Below is a small trained network, with its code and all its weights. Each question gives an input and a target symbol and asks what happens when units are switched off, that is, made to give their printed mean instead of their output.

import numpy as np


def w(rows, s, z=0):
    codes = np.array(rows[::2]) - 128.0
    scale = np.full(codes.shape[1], s)
    scale[-1] = z or s
    return codes * scale


def f(y):
    return y / 2 * (1 + np.tanh(0.7978845608 * (y + 0.044715 * y**3)))


def softmax(a):
    e = np.exp(a - a.max(-1, keepdims=True))
    return e / e.sum(-1, keepdims=True)


def log_softmax(a):
    a = a - a.max(-1, keepdims=True)
    return a - np.log(np.exp(a).sum(-1, keepdims=True))


def net(x, mask):
    ids = ['αγεηλμστψ'.index(c) for c in x.split()]
    T = len(ids)
    res = E[ids] + P[:T]
    u = 0
    for l in range(3):
        r = res
        for j in range(2):
            rows = slice(2 * j, 2 * j + 2)
            q, k, v = (r @ M[l][rows].T for M in (Q, K, V))
            z = softmax(np.where(np.tri(T) > 0, q @ k.T / 2**0.5, -1e9)) @ v
            o = O[l][rows]
            res = res + np.where(mask[u + j], z, o[:, -1]) @ o[:, :-1]
        u += 2
        y = f(res @ A[l][:, :-1].T + A[l][:, -1])
        res = res + np.where(mask[u : u + 4], y, B[l][:, -1]) @ B[l][:, :-1]
        u += 4
    return log_softmax(res[-1] @ U[:, :-1].T + U[:, -1])


Q, K, V, O, A, B = {}, {}, {}, {}, {}, {}
E = w([
[130,94,93,93,164,97,134,121,121,40,120],'α',
[85,116,74,105,43,186,119,40,4,120,171],'γ',
[94,70,159,56,116,123,212,69,154,139,139],'ε',
[89,165,45,208,106,75,115,241,154,121,204],'η',
[125,126,43,130,161,99,125,148,136,99,39],'λ',
[136,116,116,113,93,30,223,206,154,131,107],'μ',
[120,122,204,34,112,118,185,227,118,165,96],'σ',
[175,191,82,109,105,147,141,197,185,67,62],'τ',
[151,245,190,9,91,145,38,111,31,170,160],'ψ',
],0.017)
P = w([
[74,156,130,41,149,58,135,103,36,75,49],'0',
[102,116,140,77,92,106,107,67,86,136,59],'1',
[109,100,54,136,130,142,141,136,50,125,78],'2',
[104,88,58,159,149,153,149,115,146,181,84],'3',
[125,104,106,114,183,135,129,113,221,185,95],'4',
[116,92,53,141,208,133,179,143,254,187,146],'5',
],0.0083)
Q[0] = w([
[1,20,64,15,160,89,161,114,117,83,57],'L0H0',
[116,134,39,162,237,216,140,87,141,120,204],'L0H0',
[149,172,117,123,116,90,161,70,98,69,84],'L0H1',
[79,146,220,203,118,12,106,112,68,153,39],'L0H1',
],0.0046)
K[0] = w([
[255,145,77,152,176,136,125,164,184,250,117],'L0H0',
[42,94,99,173,120,120,92,120,200,129,113],'L0H0',
[110,191,139,143,51,122,105,91,119,115,90],'L0H1',
[157,86,158,87,91,46,141,139,87,123,198],'L0H1',
],0.0066)
V[0] = w([
[89,135,132,171,211,137,79,158,170,202,144],'L0H0',
[141,177,41,102,102,106,154,136,130,165,40],'L0H0',
[115,38,167,104,175,94,81,163,87,93,112],'L0H1',
[145,142,156,1,38,68,91,92,118,103,104],'L0H1',
],0.0066)
O[0] = w([
[104,64,162,99,100,126,94,138,94,138,132,57],'L0H0',
[117,111,95,70,62,154,168,96,132,166,108,238],'L0H0',
[6,93,83,105,93,127,134,98,93,110,145,160],'L0H1',
[89,129,67,163,161,156,201,124,125,142,104,255],'L0H1',
],0.013,0.0083)
A[0] = w([
[156,98,102,172,228,199,129,24,123,87,254,92],'L0N0',
[145,91,199,134,121,193,201,136,53,158,77,90],'L0N1',
[117,156,98,69,124,88,140,9,59,172,122,255],'L0N2',
[175,71,181,127,36,142,148,74,120,86,114,133],'L0N3',
],0.0051,0.0018)
B[0] = w([
[217,144,187,133,147,71,229,104,143,150,147,135],'L0N0',
[81,251,146,30,116,77,143,127,101,80,79,158],'L0N1',
[113,89,80,146,239,158,126,166,231,58,93,246],'L0N2',
[225,102,25,80,71,32,111,254,81,89,123,127],'L0N3',
],0.009,0.012)
Q[1] = w([
[85,26,155,255,70,196,46,61,128,169,150],'L1H0',
[247,130,163,132,112,95,55,150,25,129,210],'L1H0',
[159,78,55,72,159,172,162,92,167,154,158],'L1H1',
[125,154,125,115,153,176,254,156,161,88,82],'L1H1',
],0.0082)
K[1] = w([
[174,116,82,198,57,92,163,151,159,108,33],'L1H0',
[67,114,126,186,147,126,143,105,152,11,69],'L1H0',
[210,127,155,137,72,125,130,175,118,255,232],'L1H1',
[8,185,135,118,144,112,49,185,115,177,226],'L1H1',
],0.0066)
V[1] = w([
[82,128,139,88,148,211,54,254,88,205,59],'L1H0',
[93,130,147,85,38,119,138,138,77,128,81],'L1H0',
[138,75,159,31,186,240,105,61,113,69,138],'L1H1',
[206,77,157,61,162,187,253,157,147,159,81],'L1H1',
],0.006)
O[1] = w([
[84,95,150,108,124,164,187,229,9,128,149,122],'L1H0',
[165,59,123,186,83,98,125,94,132,67,102,123],'L1H0',
[176,93,129,128,182,155,78,161,40,254,80,107],'L1H1',
[210,83,104,206,119,90,123,236,167,107,12,247],'L1H1',
],0.0076,0.013)
A[1] = w([
[168,138,124,184,69,119,37,124,58,127,196,157],'L1N0',
[75,86,22,96,82,150,166,146,74,195,86,4],'L1N1',
[179,170,186,90,97,47,240,151,79,170,94,146],'L1N2',
[254,175,92,96,99,141,42,74,7,202,80,38],'L1N3',
],0.0043,0.0014)
B[1] = w([
[163,186,165,197,156,120,196,2,143,84,130,128],'L1N0',
[161,107,152,67,201,161,70,172,125,47,125,246],'L1N1',
[49,172,72,100,176,151,110,91,151,121,64,151],'L1N2',
[26,78,132,222,140,121,235,148,148,158,132,126],'L1N3',
],0.0089,0.012)
Q[2] = w([
[139,173,40,112,88,109,178,180,153,70,96],'L2H0',
[142,136,35,98,179,149,166,165,62,174,84],'L2H0',
[63,91,52,99,133,99,178,216,228,47,26],'L2H1',
[85,192,103,1,105,127,129,158,118,112,156],'L2H1',
],0.0064)
K[2] = w([
[48,186,162,106,75,69,130,163,138,141,157],'L2H0',
[193,109,187,125,109,153,18,164,115,237,124],'L2H0',
[131,145,195,146,93,168,98,253,195,152,196],'L2H1',
[171,215,139,179,154,85,26,216,93,128,151],'L2H1',
],0.0059)
V[2] = w([
[86,56,55,142,75,62,59,172,123,106,133],'L2H0',
[185,7,78,123,169,152,132,48,139,109,180],'L2H0',
[62,161,20,82,121,159,121,134,144,188,255],'L2H1',
[231,206,136,157,44,243,95,79,71,148,121],'L2H1',
],0.0055)
O[2] = w([
[124,171,158,106,92,149,104,150,84,55,177,151],'L2H0',
[134,161,64,49,126,121,133,101,109,218,154,125],'L2H0',
[96,132,150,128,251,206,83,117,180,80,116,95],'L2H1',
[216,111,110,123,165,81,156,203,143,102,150,2],'L2H1',
],0.012,0.022)
A[2] = w([
[142,145,98,192,107,110,158,118,97,178,62,122],'L2N0',
[253,48,113,126,112,159,229,199,130,53,106,60],'L2N1',
[28,100,104,159,132,63,99,110,3,218,131,255],'L2N2',
[165,135,18,122,119,71,178,175,104,238,86,102],'L2N3',
],0.0064,0.0022)
B[2] = w([
[69,134,206,156,139,126,168,150,112,139,117,240],'L2N0',
[88,180,163,105,151,54,177,138,125,145,207,169],'L2N1',
[85,92,193,102,106,42,157,85,154,156,191,199],'L2N2',
[122,156,125,188,91,129,2,126,37,158,123,253],'L2N3',
],0.0097,0.015)
U = w([
[123,146,130,103,154,121,101,133,161,139,140,29],'α',
[185,193,99,161,154,132,130,111,94,119,104,80],'γ',
[118,134,176,181,117,178,126,145,128,215,176,54],'ε',
[131,176,159,145,142,140,58,154,140,79,146,254],'η',
[153,107,108,84,102,119,31,181,106,103,103,75],'λ',
[169,146,53,171,77,132,144,144,176,109,88,163],'μ',
[143,67,209,158,108,167,135,181,84,114,139,122],'σ',
[160,207,131,108,156,44,94,170,141,115,119,245],'τ',
[119,128,93,131,165,181,162,255,131,199,134,179],'ψ',
],0.0067,0.0016)

Each question gives the input, a string of symbols that net reads in full, and the target symbol t.
The units are the heads (2 rows each of Q, K, V and O) and the neurons (one row each of A and B). Each row of codes is followed by its name. A weight is (code - 128) times the scale printed after its matrix; where a second scale follows, it is the last column's (O, A, B and U).
mask holds one flag per unit, layer by layer, with each layer's heads first. A switched-off unit (its flag False) gives its mean, the last column of its rows in O or B, instead of its output. The means were averaged over made-up inputs and are rounded, as every weight is.
A unit's drop is (log p(t) with every unit on - log p(t) with that unit switched off) / (log p(t) with every unit on - log p(t) with every unit switched off).
The circuit of an input: a set's keep is (log p(t) with only the set's units on - log p(t) with every unit switched off) / (log p(t) with every unit on - log p(t) with every unit switched off). Starting from the 12 units with the biggest drops (on a tie, the unit counted first), units are removed one at a time, each time the one whose removal leaves the highest keep (on an exact tie, the one counted first), for as long as the keep stays at least 0.8.
circuit, biggest first: the units of the circuit, biggest drop first
most important unit: the unit with the biggest drop
top k neurons in layer l: the k neurons of layer l with the biggest drops, biggest first
heads that matter: for each layer, one digit per head in row order, 1 if its drop is at least 0.15 and else 0, layers parted by /
input γ τ η σ, target η: most important unit -> L1H1
input α ε ε ψ, target ψ: heads that matter -> 00 / 00 / 01
input η ε σ μ, target η: circuit, biggest first -> L1H1, L2H1
input ε ε μ λ α, target μ: heads that matter -> 00 / 01 / 00
input τ γ γ ε ε σ, target σ: heads that matter -> 00 / 11 / 11
input ε ε μ ε ε λ, target λ: heads that matter -> 11 / 00 / 10
input η η α γ, target η: circuit, biggest first -> L1H1, L2H1
input λ ε ψ τ λ, target ψ: top 2 neurons in layer 2 -> L2N1, L2N2
input α τ α ε, target τ: heads that matter -> 00 / 00 / 01
input λ η τ ε ε, target α: circuit, biggest first -> L1H1, L2N3
input μ ψ α η μ, target α: circuit, biggest first -> L1H1, L2N3, L2H1
input η ε γ α α, target α: top 2 neurons in layer 2 -> L2N3, L2N0
input μ ε μ λ μ ε, target μ: heads that matter -> 00 / 01 / 00
input ε λ μ μ γ, target μ: circuit, biggest first -> L0N2, L1H1, L2N3
input σ ε μ μ η, target η: circuit, biggest first -> L2H1, L1H1
input ψ μ ε, target ψ: most important unit -> L0N2
input λ λ σ ε, target σ: heads that matter -> 00 / 10 / 01
input σ ε μ, target σ: circuit, biggest first -> L1H0, L2H0
input μ τ σ, target τ: top 2 neurons in layer 1 -> L1N2, L1N1
input μ γ η ε, target η: most important unit -> L2H1
input λ λ γ ε α, target ε: top 2 neurons in layer 0 -> L0N2, L0N3
input λ ε γ, target λ: heads that matter -> 00 / 01 / 10
input α η ψ ε, target η: heads that matter -> 00 / 11 / 01
input ψ ε η λ λ σ, target η: heads that matter -> 01 / 01 / 01
input μ τ ψ ε σ ε, target σ: top 2 neurons in layer 0 -> L0N2, L0N1
